Below are the code and all the weights of a small trained network. Each question names an input and a target symbol and asks about switching units off, where a switched-off unit gives its printed mean instead of its output.

import numpy as np


def w(rows, s, z=0):
    codes = np.array(rows[::2]) - 128.0
    scale = np.full(codes.shape[1], s)
    scale[-1] = z or s
    return codes * scale


def norm(h):
    return h / np.sqrt((h * h).mean(-1, keepdims=True) + 1e-5)


def f(y):
    return y / 2 * (1 + np.tanh(0.7978845608 * (y + 0.044715 * y**3)))


def softmax(a):
    e = np.exp(a - a.max(-1, keepdims=True))
    return e / e.sum(-1, keepdims=True)


def log_softmax(a):
    a = a - a.max(-1, keepdims=True)
    return a - np.log(np.exp(a).sum(-1, keepdims=True))


def net(x, mask):
    ids = ['αβγεζηθμξσ'.index(c) for c in x.split()]
    T = len(ids)
    res = E[ids] + P[:T]
    u = 0
    for l in range(3):
        q, k, v = (norm(res) @ M[l].T for M in (Q, K, V))
        z = softmax(np.where(np.tri(T) > 0, q @ k.T / 3**0.5, -1e9)) @ v
        res = res + np.where(mask[u], z, O[l][:, -1]) @ O[l][:, :-1]
        u += 1
        y = f(norm(res) @ A[l][:, :-1].T + A[l][:, -1])
        res = res + np.where(mask[u : u + 8], y, B[l][:, -1]) @ B[l][:, :-1]
        u += 8
    return log_softmax(norm(res)[-1] @ U[:, :-1].T + U[:, -1])


Q, K, V, O, A, B = {}, {}, {}, {}, {}, {}
E = w([
[100,240,171,122,110,145,95],'α',
[166,147,102,67,105,35,159],'β',
[202,149,142,172,10,166,103],'γ',
[164,125,160,166,70,178,124],'ε',
[134,119,67,78,175,151,64],'ζ',
[206,154,144,165,37,194,145],'η',
[91,216,184,136,101,116,71],'θ',
[144,118,124,124,213,212,162],'μ',
[86,190,199,138,113,121,77],'ξ',
[131,138,39,119,193,135,247],'σ',
],0.016)
P = w([
[216,78,3,245,187,172,155],'0',
[157,213,82,77,55,177,119],'1',
[139,192,94,80,64,171,122],'2',
[146,165,116,78,71,171,136],'3',
[129,156,121,86,84,167,135],'4',
[125,143,129,95,94,162,135],'5',
[112,134,141,99,90,164,127],'6',
[109,126,156,98,96,164,131],'7',
[109,119,158,105,107,161,130],'8',
[98,112,162,105,101,159,120],'9',
[99,106,170,109,109,155,119],'10',
[100,102,179,110,111,154,117],'11',
[101,106,180,115,116,146,112],'12',
[95,100,184,117,117,145,109],'13',
],0.0069)
Q[0] = w([
[11,254,157,126,134,161,58],'L0H1',
[126,199,117,85,179,84,183],'L0H1',
[158,75,85,93,114,61,119],'L0H1',
],0.0098)
K[0] = w([
[171,163,20,244,155,127,59],'L0H1',
[161,254,52,174,126,103,214],'L0H1',
[83,134,101,65,65,108,82],'L0H1',
],0.0073)
V[0] = w([
[144,70,158,195,129,112,2],'L0H1',
[133,170,151,205,84,25,160],'L0H1',
[100,73,233,183,183,149,215],'L0H1',
],0.0058)
O[0] = w([
[221,123,130,174,106,119,253,4],'L0H1',
[23,72,56,164,84,230,139,101],'L0H1',
[241,117,144,83,59,88,85,3],'L0H1',
],0.0067,0.0048)
A[0] = w([
[168,154,94,57,109,57,136,142],'L0N1',
[188,137,104,94,198,173,139,134],'L0N2',
[132,117,135,66,92,172,67,29],'L0N3',
[163,122,39,138,64,96,183,104],'L0N4',
[148,154,230,150,60,89,54,2],'L0N5',
[139,113,105,210,84,182,43,191],'L0N6',
[174,147,172,212,2,114,172,144],'L0N7',
[141,185,107,178,154,187,196,22],'L0N8',
],0.0095,0.006)
B[0] = w([
[86,121,84,133,145,182,158,211],'L0N1',
[52,129,151,134,180,131,125,251],'L0N2',
[113,170,77,184,60,171,228,134],'L0N3',
[73,121,10,135,141,136,122,152],'L0N4',
[136,183,80,102,113,177,161,188],'L0N5',
[196,149,159,187,153,193,140,205],'L0N6',
[7,137,157,142,196,102,186,253],'L0N7',
[81,171,112,174,117,180,154,140],'L0N8',
],0.011,0.0045)
Q[1] = w([
[110,221,170,202,184,162,161],'L1H1',
[98,223,213,129,45,126,35],'L1H1',
[161,162,101,91,1,83,152],'L1H1',
],0.009)
K[1] = w([
[89,142,225,163,187,184,192],'L1H1',
[222,185,204,93,41,106,23],'L1H1',
[170,90,165,117,1,89,196],'L1H1',
],0.0066)
V[1] = w([
[58,2,51,105,53,48,197],'L1H1',
[199,171,197,156,123,143,60],'L1H1',
[147,215,200,161,177,206,123],'L1H1',
],0.0069)
O[1] = w([
[107,130,152,80,229,168,187,34],'L1H1',
[24,133,95,188,164,210,144,6],'L1H1',
[221,51,65,36,84,84,1,254],'L1H1',
],0.006,0.0052)
A[1] = w([
[121,182,220,140,199,211,133,68],'L1N1',
[99,167,255,185,73,106,136,124],'L1N2',
[133,85,199,199,125,189,142,120],'L1N3',
[172,163,54,93,74,67,103,88],'L1N4',
[210,160,173,177,57,209,154,254],'L1N5',
[95,111,73,108,144,220,120,147],'L1N6',
[145,204,233,216,149,154,210,24],'L1N7',
[126,124,146,69,156,154,57,88],'L1N8',
],0.011,0.0064)
B[1] = w([
[149,145,20,150,17,116,113,192],'L1N1',
[105,224,162,107,37,224,140,184],'L1N2',
[192,191,140,78,83,107,21,162],'L1N3',
[109,104,77,217,92,116,168,164],'L1N4',
[130,170,175,22,137,122,182,243],'L1N5',
[164,81,59,173,92,143,132,254],'L1N6',
[54,162,168,65,48,109,140,210],'L1N7',
[90,148,94,104,125,116,245,233],'L1N8',
],0.011,0.0065)
Q[2] = w([
[129,79,143,110,200,83,155],'L2H1',
[107,104,70,124,48,198,97],'L2H1',
[120,178,144,97,10,123,167],'L2H1',
],0.013)
K[2] = w([
[74,108,118,118,121,86,249],'L2H1',
[106,98,148,236,85,221,138],'L2H1',
[156,178,142,194,196,126,63],'L2H1',
],0.013)
V[2] = w([
[140,3,161,37,81,78,169],'L2H1',
[185,121,158,53,70,53,1],'L2H1',
[242,233,84,186,215,173,92],'L2H1',
],0.0057)
O[2] = w([
[60,205,108,81,105,114,64,117],'L2H1',
[96,91,1,129,159,115,151,3],'L2H1',
[190,67,89,199,135,100,108,111],'L2H1',
],0.0084,0.0051)
A[2] = w([
[87,127,206,70,232,104,67,125],'L2N1',
[182,163,123,195,192,154,4,6],'L2N2',
[111,168,150,126,83,173,101,131],'L2N3',
[60,117,107,66,141,154,103,181],'L2N4',
[136,173,175,135,106,127,108,82],'L2N5',
[123,78,134,101,176,92,148,149],'L2N6',
[163,65,45,247,134,125,67,136],'L2N7',
[76,146,202,102,165,183,70,200],'L2N8',
],0.018,0.012)
B[2] = w([
[153,153,187,179,252,195,170,181],'L2N1',
[47,78,37,95,104,141,111,132],'L2N2',
[121,100,137,124,168,90,120,175],'L2N3',
[121,104,130,129,116,100,88,252],'L2N4',
[126,84,111,138,119,182,117,143],'L2N5',
[125,144,167,121,143,92,89,164],'L2N6',
[121,76,7,136,165,177,170,178],'L2N7',
[156,152,105,166,182,133,147,192],'L2N8',
],0.023,0.018)
U = w([
[127,104,46,130,132,182,146,162],'α',
[125,98,142,101,133,41,61,120],'β',
[199,162,189,134,204,147,133,212],'γ',
[57,170,129,95,163,86,183,3],'ε',
[150,84,201,211,63,166,148,163],'ζ',
[142,63,207,20,140,113,242,96],'η',
[190,202,121,60,129,206,55,84],'θ',
[252,199,102,164,91,66,146,121],'μ',
[15,186,144,227,95,127,164,73],'ξ',
[240,67,177,80,114,189,98,98],'σ',
],0.011,0.0068)

Each question gives the input, a string of symbols that net reads in full, and the target symbol t.
The units are the heads (3 rows each of Q, K, V and O) and the neurons (one row each of A and B). Each row of codes is followed by its name. A weight is (code - 128) times the scale printed after its matrix; where a second scale follows, it is the last column's (O, A, B and U).
mask holds one flag per unit, layer by layer, with each layer's heads first. A switched-off unit (its flag False) gives its mean, the last column of its rows in O or B, instead of its output. The means were averaged over made-up inputs and are rounded, as every weight is.
A unit's drop is (log p(t) with every unit on - log p(t) with that unit switched off) / (log p(t) with every unit on - log p(t) with every unit switched off).
The circuit of an input: a set's keep is (log p(t) with only the set's units on - log p(t) with every unit switched off) / (log p(t) with every unit on - log p(t) with every unit switched off). Starting from the 12 units with the biggest drops (on a tie, the unit counted first), units are removed one at a time, each time the one whose removal leaves the highest keep (on an exact tie, the one counted first), for as long as the keep stays at least 0.8.
circuit, biggest first: the units of the circuit, biggest drop first
unit that matters most: the unit with the biggest drop
top k neurons: the k neurons with the biggest drops, biggest first
top k neurons in layer l: the k neurons of layer l with the biggest drops, biggest first
input β β ζ ζ ζ β β β β ε, target θ: top 2 neurons -> (L0N6 L1N3)
input σ β β ζ α β β γ β β ξ, target σ: top 3 neurons in layer 1 -> (L1N5 L1N7 L1N8)
input α β ε σ β β β β σ γ, target θ: top 3 neurons -> (L0N6 L1N3 L1N5)
input ε μ μ μ μ ξ, target ε: top 2 neurons -> (L0N5 L0N7)
input θ ξ μ η β β β ε μ β β β η, target θ: circuit, biggest first -> (L1N3)
input μ β μ β γ μ β ζ β α, target μ: circuit, biggest first -> (L0H1 L1N4 L2N1 L0N2)
input β γ μ σ ξ σ, target β: top 4 neurons -> (L0N7 L1N6 L1N1 L0N6)
input μ β β β ζ β θ η, target θ: top 3 neurons -> (L0N6 L1N3 L1N2)
input β ξ β, target β: circuit, biggest first -> (L2N1 L2N7)
input μ β β ξ β ζ β β μ γ σ ζ, target β: top 4 neurons -> (L1N8 L0N7 L0N3 L1N1)
input ε μ α, target ε: top 3 neurons in layer 0 -> (L0N7 L0N6 L0N4)
input θ η μ μ β σ θ, target θ: top 4 neurons -> (L1N2 L0N6 L0N7 L2N1)
input ξ μ β σ σ β β α, target ξ: circuit, biggest first -> (L0N7 L0H1 L1N2)
input ζ β γ, target ξ: top 2 neurons -> (L0N7 L0N4)
input ζ σ η ξ β η σ ξ θ ε ε μ, target α: top 2 neurons in layer 1 -> (L1N1 L1N5)
input β α η μ μ ξ γ, target η: top 2 neurons in layer 0 -> (L0N5 L0N6)
input ε μ ζ ξ ζ β ξ β ε α, target ε: top 4 neurons in layer 1 -> (L1N7 L1N3 L1N4 L1N2)
input ζ η γ μ μ μ η, target η: top 2 neurons -> (L1N5 L0N5)
input ζ θ μ η ζ σ β, target α: top 2 neurons -> (L0N1 L0N7)
input μ β μ μ β ξ, target μ: unit that matters most -> L0N5
input β μ β μ β ζ ξ β γ β β μ α, target β: unit that matters most -> L1H1
input β μ μ μ β ε, target η: top 4 neurons -> (L0N5 L1N5 L2N3 L2N1)
input ζ β β σ ζ ζ η, target ξ: top 2 neurons -> (L0N7 L1N7)
input α μ ξ, target α: top 2 neurons -> (L1N8 L1N4)
input μ ζ ξ μ, target β: top 2 neurons -> (L0N6 L1N2)
input μ β ε ζ η η η ζ η γ β γ μ, target β: top 3 neurons in layer 1 -> (L1N2 L1N8 L1N1)
input σ μ μ β β γ ξ, target σ: unit that matters most -> L1N5
input β μ η α ζ β ε σ ε β, target γ: top 2 neurons -> (L1N1 L0N5)
input β μ μ γ γ ξ, target β: top 2 neurons in layer 0 -> (L0N7 L0N1)
